Here is a tiny trained network, its code and every weight. The questions are about switching its units off for an input and a target symbol, where a switched-off unit gives its printed mean instead of its output.

import numpy as np


def w(rows, s, z=0):
    codes = np.array(rows[::2]) - 128.0
    scale = np.full(codes.shape[1], s)
    scale[-1] = z or s
    return codes * scale


def norm(h):
    return h / np.sqrt((h * h).mean(-1, keepdims=True) + 1e-5)


def f(y):
    return y / 2 * (1 + np.tanh(0.7978845608 * (y + 0.044715 * y**3)))


def softmax(a):
    e = np.exp(a - a.max(-1, keepdims=True))
    return e / e.sum(-1, keepdims=True)


def log_softmax(a):
    a = a - a.max(-1, keepdims=True)
    return a - np.log(np.exp(a).sum(-1, keepdims=True))


def net(x, mask):
    ids = ['ΛΨΩγζηθμ'.index(c) for c in x.split()]
    T = len(ids)
    res = E[ids] + P[:T]
    u = 0
    for l in range(3):
        r = norm(res)
        for j in range(2):
            rows = slice(2 * j, 2 * j + 2)
            q, k, v = (r @ M[l][rows].T for M in (Q, K, V))
            z = softmax(np.where(np.tri(T) > 0, q @ k.T / 2**0.5, -1e9)) @ v
            o = O[l][rows]
            res = res + np.where(mask[u + j], z, o[:, -1]) @ o[:, :-1]
        u += 2
        y = f(norm(res) @ A[l][:, :-1].T + A[l][:, -1])
        res = res + np.where(mask[u : u + 4], y, B[l][:, -1]) @ B[l][:, :-1]
        u += 4
    return log_softmax(norm(res)[-1] @ U[:, :-1].T + U[:, -1])


Q, K, V, O, A, B = {}, {}, {}, {}, {}, {}
E = w([
[137,122,144,147,215,85,154,119,97],'Λ',
[213,81,91,83,174,62,169,76,10],'Ψ',
[136,44,132,202,22,125,135,86,105],'Ω',
[117,150,157,218,141,116,172,134,103],'γ',
[54,108,183,120,168,92,72,124,78],'ζ',
[157,152,142,136,89,86,177,197,93],'η',
[154,89,146,153,135,52,145,94,112],'θ',
[196,134,165,69,184,185,67,173,186],'μ',
],0.0011)
P = w([
[101,173,109,101,133,147,152,64,170],'0',
[81,142,187,246,172,31,184,149,91],'1',
[215,85,162,69,127,141,50,135,67],'2',
[69,129,159,214,120,58,198,163,111],'3',
[214,82,156,61,105,152,48,149,86],'4',
[55,117,143,200,104,73,187,167,117],'5',
[217,57,148,60,119,171,45,144,80],'6',
[50,108,126,195,102,78,180,173,111],'7',
[235,62,151,51,128,184,36,159,89],'8',
[60,101,113,196,87,83,176,186,115],'9',
[217,70,167,51,160,186,21,141,82],'10',
[79,76,93,193,94,76,180,172,122],'11',
[228,66,147,64,156,175,7,172,69],'12',
[88,86,87,199,90,69,187,167,136],'13',
],0.0012)
Q[0] = w([
[249,33,161,45,104,189,3,134,73],'L0H0',
[199,108,216,128,154,154,94,162,178],'L0H0',
[196,140,216,19,234,234,10,182,126],'L0H1',
[199,126,128,16,181,205,22,104,39],'L0H1',
],0.0038)
K[0] = w([
[78,253,57,93,56,149,175,41,177],'L0H0',
[106,196,101,90,102,207,100,102,234],'L0H0',
[77,224,201,70,241,124,109,126,226],'L0H1',
[86,227,92,33,204,150,101,48,193],'L0H1',
],0.0036)
V[0] = w([
[115,8,149,242,148,185,4,85,186],'L0H0',
[7,147,165,198,93,85,217,130,102],'L0H0',
[166,222,201,116,207,225,92,137,202],'L0H1',
[244,156,43,192,50,190,221,174,175],'L0H1',
],0.0014)
O[0] = w([
[50,29,124,89,125,8,79,65,171,140],'L0H0',
[214,147,216,140,110,96,93,102,90,165],'L0H0',
[63,73,62,155,132,114,186,181,214,150],'L0H1',
[83,47,205,171,207,166,233,165,88,2],'L0H1',
],0.0017,0.00054)
A[0] = w([
[136,104,148,153,90,172,177,186,113,108],'L0N0',
[19,46,31,158,185,132,178,243,251,124],'L0N1',
[152,186,123,116,179,119,76,61,32,128],'L0N2',
[107,93,127,154,187,150,73,130,70,6],'L0N3',
],0.0023,0.0019)
B[0] = w([
[145,112,142,87,164,80,57,147,140,143],'L0N0',
[132,59,131,144,95,99,161,254,235,251],'L0N1',
[139,82,101,135,101,150,138,189,222,154],'L0N2',
[225,173,89,86,65,163,172,34,137,95],'L0N3',
],0.0021,0.0016)
Q[1] = w([
[30,212,122,164,245,91,188,149,142],'L1H0',
[254,41,145,36,126,169,22,163,95],'L1H0',
[240,135,25,26,90,213,59,76,57],'L1H1',
[195,145,13,43,151,152,165,74,43],'L1H1',
],0.0035)
K[1] = w([
[170,94,162,133,124,37,74,218,122],'L1H0',
[81,231,34,108,187,236,209,63,168],'L1H0',
[183,246,2,89,189,146,223,46,174],'L1H1',
[241,185,19,68,196,163,202,49,50],'L1H1',
],0.0036)
V[1] = w([
[225,87,156,136,58,151,155,141,127],'L1H0',
[153,187,131,147,251,131,163,169,196],'L1H0',
[164,123,63,126,142,114,245,58,127],'L1H1',
[123,143,70,71,172,156,152,168,35],'L1H1',
],0.0022)
O[1] = w([
[142,130,137,49,154,210,166,178,148,254],'L1H0',
[165,198,151,202,187,110,90,106,41,109],'L1H0',
[3,122,82,140,126,186,111,201,179,29],'L1H1',
[175,105,76,154,18,130,209,192,108,7],'L1H1',
],0.0022,0.0007)
A[1] = w([
[154,237,53,167,197,114,55,245,137,1],'L1N0',
[69,128,152,127,70,56,24,2,208,107],'L1N1',
[79,97,175,11,160,88,156,143,174,4],'L1N2',
[130,78,128,173,18,51,184,190,86,218],'L1N3',
],0.0025,0.00096)
B[1] = w([
[87,4,58,170,60,167,109,68,135,133],'L1N0',
[161,143,63,139,115,143,173,210,148,153],'L1N1',
[144,112,163,197,138,129,128,75,88,155],'L1N2',
[104,138,126,131,177,120,89,159,192,251],'L1N3',
],0.0027,0.0019)
Q[2] = w([
[253,144,163,34,37,202,7,34,42],'L2H0',
[225,37,46,42,71,187,112,147,238],'L2H0',
[235,162,135,82,112,204,20,64,53],'L2H1',
[18,190,119,229,104,121,222,85,121],'L2H1',
],0.0037)
K[2] = w([
[108,218,128,189,32,252,131,12,88],'L2H0',
[129,97,109,164,16,204,179,136,227],'L2H0',
[95,144,99,85,56,224,146,48,223],'L2H1',
[199,54,122,86,162,67,42,243,124],'L2H1',
],0.0038)
V[2] = w([
[216,154,105,65,132,124,3,174,113],'L2H0',
[104,177,76,99,83,132,111,39,49],'L2H0',
[82,91,69,84,105,200,204,98,210],'L2H1',
[119,230,102,164,224,165,55,158,166],'L2H1',
],0.0022)
O[2] = w([
[62,241,74,132,153,193,181,54,198,141],'L2H0',
[161,166,109,84,192,138,53,95,44,2],'L2H0',
[174,129,192,23,109,124,84,24,14,87],'L2H1',
[15,195,161,45,242,169,238,88,254,158],'L2H1',
],0.0016,0.0027)
A[2] = w([
[91,189,92,161,167,154,172,119,176,95],'L2N0',
[156,157,247,177,253,53,98,121,123,114],'L2N1',
[40,107,57,84,28,218,138,157,39,4],'L2N2',
[217,87,97,77,156,163,41,177,189,99],'L2N3',
],0.003,0.0035)
B[2] = w([
[178,42,175,92,22,30,75,122,40,156],'L2N0',
[21,189,146,154,91,26,225,54,27,249],'L2N1',
[39,145,39,18,59,116,194,149,11,65],'L2N2',
[48,169,131,194,64,4,214,89,67,227],'L2N3',
],0.0023,0.0015)
U = w([
[99,109,38,239,198,172,8,74,83,52],'Λ',
[29,122,24,41,35,181,184,168,56,88],'Ψ',
[215,39,219,67,57,99,55,100,51,103],'Ω',
[38,183,189,183,139,40,217,49,46,117],'γ',
[213,239,40,92,42,65,119,52,220,7],'ζ',
[252,207,158,171,184,242,215,188,83,54],'η',
[72,151,195,7,231,210,92,62,166,154],'θ',
[96,30,151,162,155,99,159,229,232,235],'μ',
],0.0036,0.0011)

Each question gives the input, a string of symbols that net reads in full, and the target symbol t.
The units are the heads (2 rows each of Q, K, V and O) and the neurons (one row each of A and B). Each row of codes is followed by its name. A weight is (code - 128) times the scale printed after its matrix; where a second scale follows, it is the last column's (O, A, B and U).
mask holds one flag per unit, layer by layer, with each layer's heads first. A switched-off unit (its flag False) gives its mean, the last column of its rows in O or B, instead of its output. The means were averaged over made-up inputs and are rounded, as every weight is.
A unit's drop is (log p(t) with every unit on - log p(t) with that unit switched off) / (log p(t) with every unit on - log p(t) with every unit switched off).
The circuit of an input: a set's keep is (log p(t) with only the set's units on - log p(t) with every unit switched off) / (log p(t) with every unit on - log p(t) with every unit switched off). Starting from the 12 units with the biggest drops (on a tie, the unit counted first), units are removed one at a time, each time the one whose removal leaves the highest keep (on an exact tie, the one counted first), for as long as the keep stays at least 0.8.
circuit, biggest first: the units of the circuit, biggest drop first
most important unit: the unit with the biggest drop
top k neurons: the k neurons with the biggest drops, biggest first
k most important neurons of layer l: the k neurons of layer l with the biggest drops, biggest first
heads that matter: for each layer, one digit per head in row order, 1 if its drop is at least 0.15 and else 0, layers parted by /
input θ η μ Ω Ω Ψ Ω, target θ: heads that matter => 10 / 01 / 01
input Ω Ω θ μ θ Ψ Λ η Ω μ μ ζ γ, target Ω: heads that matter => 00 / 10 / 01
input θ μ ζ μ Ψ Ψ θ, target θ: circuit, biggest first => [L2H1 L1H1 L0N1]
input ζ η μ γ μ Λ θ, target ζ: circuit, biggest first => [L0H1 L2H0]
input η Ω η, target η: heads that matter => 10 / 00 / 00
input Ψ Ω γ, target Ψ: heads that matter => 00 / 01 / 00
input Ψ μ θ Ψ θ, target Ψ: circuit, biggest first => [L1H1 L2N2 L0N1]
input γ Λ Ψ θ γ Ψ ζ Ω μ, target γ: circuit, biggest first => [L2N3]
input γ θ μ Ψ μ, target γ: heads that matter => 00 / 00 / 00
input θ η Ψ Ω Ψ, target θ: 2 most important neurons of layer 0 => [L0N1 L0N2]
input Ω μ ζ ζ μ θ Λ, target Ω: top 2 neurons => [L0N1 L1N3]
input Λ μ Ω Ω Ω, target Λ: heads that matter => 00 / 11 / 00
input Λ Ψ Λ μ μ η μ μ θ, target Λ: heads that matter => 10 / 11 / 00
input ζ Ω Ω μ Ψ Ψ γ γ Λ, target ζ: most important unit => L0H1
input γ η ζ Ω Ψ μ Ψ, target γ: circuit, biggest first => [L1H0 L2N1]
input Ψ θ Ω μ θ θ Ω, target Ψ: top 2 neurons => [L2N2 L0N1]
input Λ Ω μ θ μ Λ Ω μ Ω Ω Ψ, target Λ: heads that matter => 10 / 11 / 00
input Λ μ ζ η γ, target Λ: heads that matter => 00 / 11 / 00
input Λ Ω η, target Λ: top 2 neurons => [L1N0 L0N1]
input ζ η Ψ μ Ψ γ Ψ μ η η Ψ, target ζ: heads that matter => 01 / 00 / 00
input η ζ μ μ μ μ η μ γ γ γ, target η: circuit, biggest first => [L0H0]
input η ζ μ μ μ μ Ω Ω Ψ Ψ μ Ω μ, target η: 2 most important neurons of layer 2 => [L2N3 L2N1]
input Ψ μ μ μ μ μ γ μ μ η Λ μ Ω, target Ψ: top 2 neurons => [L0N1 L2N2]
input μ μ Ω Ψ γ θ Ω Ω Ψ, target μ: top 2 neurons => [L0N1 L2N1]
